Here is a tiny trained network, its code and every weight. The questions are about switching its units off for an input and a class, where a switched-off unit gives its printed mean instead of its output.

import numpy as np


def w(rows, s, z=0):
    codes = np.array(rows[::2]) - 128.0
    scale = np.full(codes.shape[1], s)
    scale[-1] = z or s
    return codes * scale


def norm(h):
    return h / np.sqrt((h * h).mean(-1, keepdims=True) + 1e-5)


def f(y):
    return y / 2 * (1 + np.tanh(0.7978845608 * (y + 0.044715 * y**3)))


def log_softmax(a):
    a = a - a.max(-1, keepdims=True)
    return a - np.log(np.exp(a).sum(-1, keepdims=True))


def net(x, mask):
    res = np.array(x, float).reshape(1, 5) / 4 @ E
    u = 0
    for l in range(4):
        y = f(norm(res) @ A[l][:, :-1].T + A[l][:, -1])
        res = res + np.where(mask[u : u + 4], y, B[l][:, -1]) @ B[l][:, :-1]
        u += 4
    return log_softmax(norm(res)[-1] @ U[:, :-1].T + U[:, -1])


A, B = {}, {}
E = w([
[70,97,180,97,231,109,126],'x0',
[132,117,98,140,138,121,117],'x1',
[254,165,149,98,184,107,147],'x2',
[134,120,123,126,125,124,123],'x3',
[187,119,182,217,65,150,203],'x4',
],0.0081)
A[0] = w([
[218,231,104,75,163,144,82,179],'0.n0',
[253,146,167,168,240,202,124,14],'0.n1',
[92,179,127,103,119,208,104,253],'0.n2',
[74,141,142,116,106,145,103,135],'0.n3',
],0.0072,0.0028)
B[0] = w([
[164,243,176,151,178,95,2,254],'0.n0',
[65,127,159,127,105,24,245,235],'0.n1',
[98,74,9,120,64,153,106,190],'0.n2',
[228,109,69,139,221,105,171,161],'0.n3',
],0.0082,0.0049)
A[1] = w([
[82,68,176,211,132,198,147,16],'1.n0',
[77,200,119,175,151,85,99,19],'1.n1',
[146,199,235,167,207,162,102,252],'1.n2',
[1,39,207,174,176,70,199,41],'1.n3',
],0.0079,0.0012)
B[1] = w([
[226,159,160,185,122,193,11,176],'1.n0',
[144,140,162,105,84,218,90,167],'1.n1',
[91,190,119,212,168,74,79,227],'1.n2',
[200,181,189,127,178,160,98,254],'1.n3',
],0.011,0.0061)
A[2] = w([
[172,146,143,191,130,12,189,29],'2.n0',
[89,102,85,100,109,147,62,73],'2.n1',
[104,47,155,84,189,218,125,12],'2.n2',
[103,98,178,143,246,144,119,252],'2.n3',
],0.012,0.0034)
B[2] = w([
[62,178,118,116,165,197,176,208],'2.n0',
[142,166,121,95,148,180,177,184],'2.n1',
[224,204,254,102,151,139,224,155],'2.n2',
[145,112,150,95,137,67,146,254],'2.n3',
],0.013,0.0089)
A[3] = w([
[126,161,123,211,105,184,74,135],'3.n0',
[69,239,166,186,107,109,196,4],'3.n1',
[127,86,182,23,184,34,147,94],'3.n2',
[1,158,114,175,213,12,149,200],'3.n3',
],0.0083,0.0016)
B[3] = w([
[59,41,154,165,167,130,172,202],'3.n0',
[153,58,64,34,140,222,77,239],'3.n1',
[1,41,114,161,15,67,192,232],'3.n2',
[184,10,77,148,9,117,127,254],'3.n3',
],0.0083,0.0058)
U = w([
[101,153,47,121,117,219,147,201],'0',
[169,184,153,164,161,115,38,228],'1',
[122,127,187,90,147,107,234,144],'2',
[70,76,98,110,93,13,106,28],'3',
[117,3,126,222,76,162,160,1],'4',
],0.019,0.003)

Each question gives the input, the list of numbers given to net, and the class t.
The units are the neurons (one row each of A and B). Each row of codes is followed by its name. A weight is (code - 128) times the scale printed after its matrix; where a second scale follows, it is the last column's (A, B and U).
mask holds one flag per neuron, layer by layer. A switched-off neuron (its flag False) gives its mean, the last column of its row in B, instead of its output. The means were averaged over made-up inputs and are rounded, as every weight is.
A unit's drop is (log p(t) with every unit on - log p(t) with that unit switched off) / (log p(t) with every unit on - log p(t) with every unit switched off).
The circuit of an input: a set's keep is (log p(t) with only the set's units on - log p(t) with every unit switched off) / (log p(t) with every unit on - log p(t) with every unit switched off). Starting from the 12 units with the biggest drops (on a tie, the unit counted first), units are removed one at a time, each time the one whose removal leaves the highest keep (on an exact tie, the one counted first), for as long as the keep stays at least 0.8.
units of the circuit, in order: the units of the circuit, biggest drop first
k most important neurons: the k neurons with the biggest drops, biggest first
top k neurons in layer l: the k neurons of layer l with the biggest drops, biggest first
drop of u: that unit's drop, to one decimal
input [1,5,-1,-2,8], class 1: units of the circuit, in order : [3.n2]
input [8,-3,-2,1,-8], class 2: units of the circuit, in order : [2.n2; 0.n0]
input [4,0,-2,8,-5], class 2: 2 most important neurons : [2.n2; 1.n2]
input [0,8,-2,1,-4], class 0: 2 most important neurons : [1.n3; 2.n1]
input [4,-6,-1,0,-8], class 2: units of the circuit, in order : [1.n2; 2.n2; 0.n0]
input [2,5,-4,0,-4], class 2: units of the circuit, in order : [1.n2; 2.n2]
input [0,4,-1,2,-2], class 0: 3 most important neurons : [1.n3; 0.n1; 2.n3]
input [4,0,-5,-8,8], class 1: top 2 neurons in layer 1 : [1.n0; 1.n3]
input [3,8,-5,-2,-8], class 2: 3 most important neurons : [1.n2; 2.n2; 2.n1]
input [2,0,-3,-3,-6], class 2: 2 most important neurons : [1.n2; 2.n2]
input [0,-7,1,-5,-4], class 1: top 2 neurons in layer 0 : [0.n0; 0.n2]
input [3,3,-4,5,1], class 1: 3 most important neurons : [1.n0; 1.n3; 0.n1]
input [7,3,1,-5,-8], class 3: 2 most important neurons : [3.n2; 2.n0]
input [0,-6,-2,6,-2], class 0: units of the circuit, in order : [0.n2]
input [1,8,-8,4,5], class 1: 2 most important neurons : [1.n3; 3.n2]
input [-6,-3,8,4,5], class 0: 2 most important neurons : [2.n0; 3.n1]
input [2,-2,3,-5,-2], class 3: 3 most important neurons : [3.n3; 1.n0; 1.n3]
input [2,-7,-7,-7,2], class 1: 2 most important neurons : [1.n0; 1.n3]
input [1,-6,7,-4,-4], class 3: top 3 neurons in layer 2 : [2.n1; 2.n2; 2.n3]
input [-6,4,6,-7,3], class 0: most important neuron : [2.n0]
input [8,-7,1,-1,-5], class 3: 2 most important neurons : [3.n2; 1.n2]
input [-5,3,8,3,6], class 0: 2 most important neurons : [2.n0; 3.n1]
input [6,4,-4,-1,-5], class 2: 2 most important neurons : [2.n2; 1.n2]
input [1,-1,-3,8,5], class 1: top 2 neurons in layer 3 : [3.n2; 3.n3]
input [-1,-7,3,6,1], class 0: top 2 neurons in layer 1 : [1.n3; 1.n0]
input [2,-5,-8,7,1], class 1: top 2 neurons in layer 1 : [1.n0; 1.n3]
input [3,5,-1,8,-6], class 2: top neuron in layer 2 : [2.n2]
input [-1,7,-3,7,-1], class 0: top 2 neurons in layer 2 : [2.n1; 2.n3]
input [3,-7,-7,-8,-7], class 2: drop of 2.n2 : 0.3
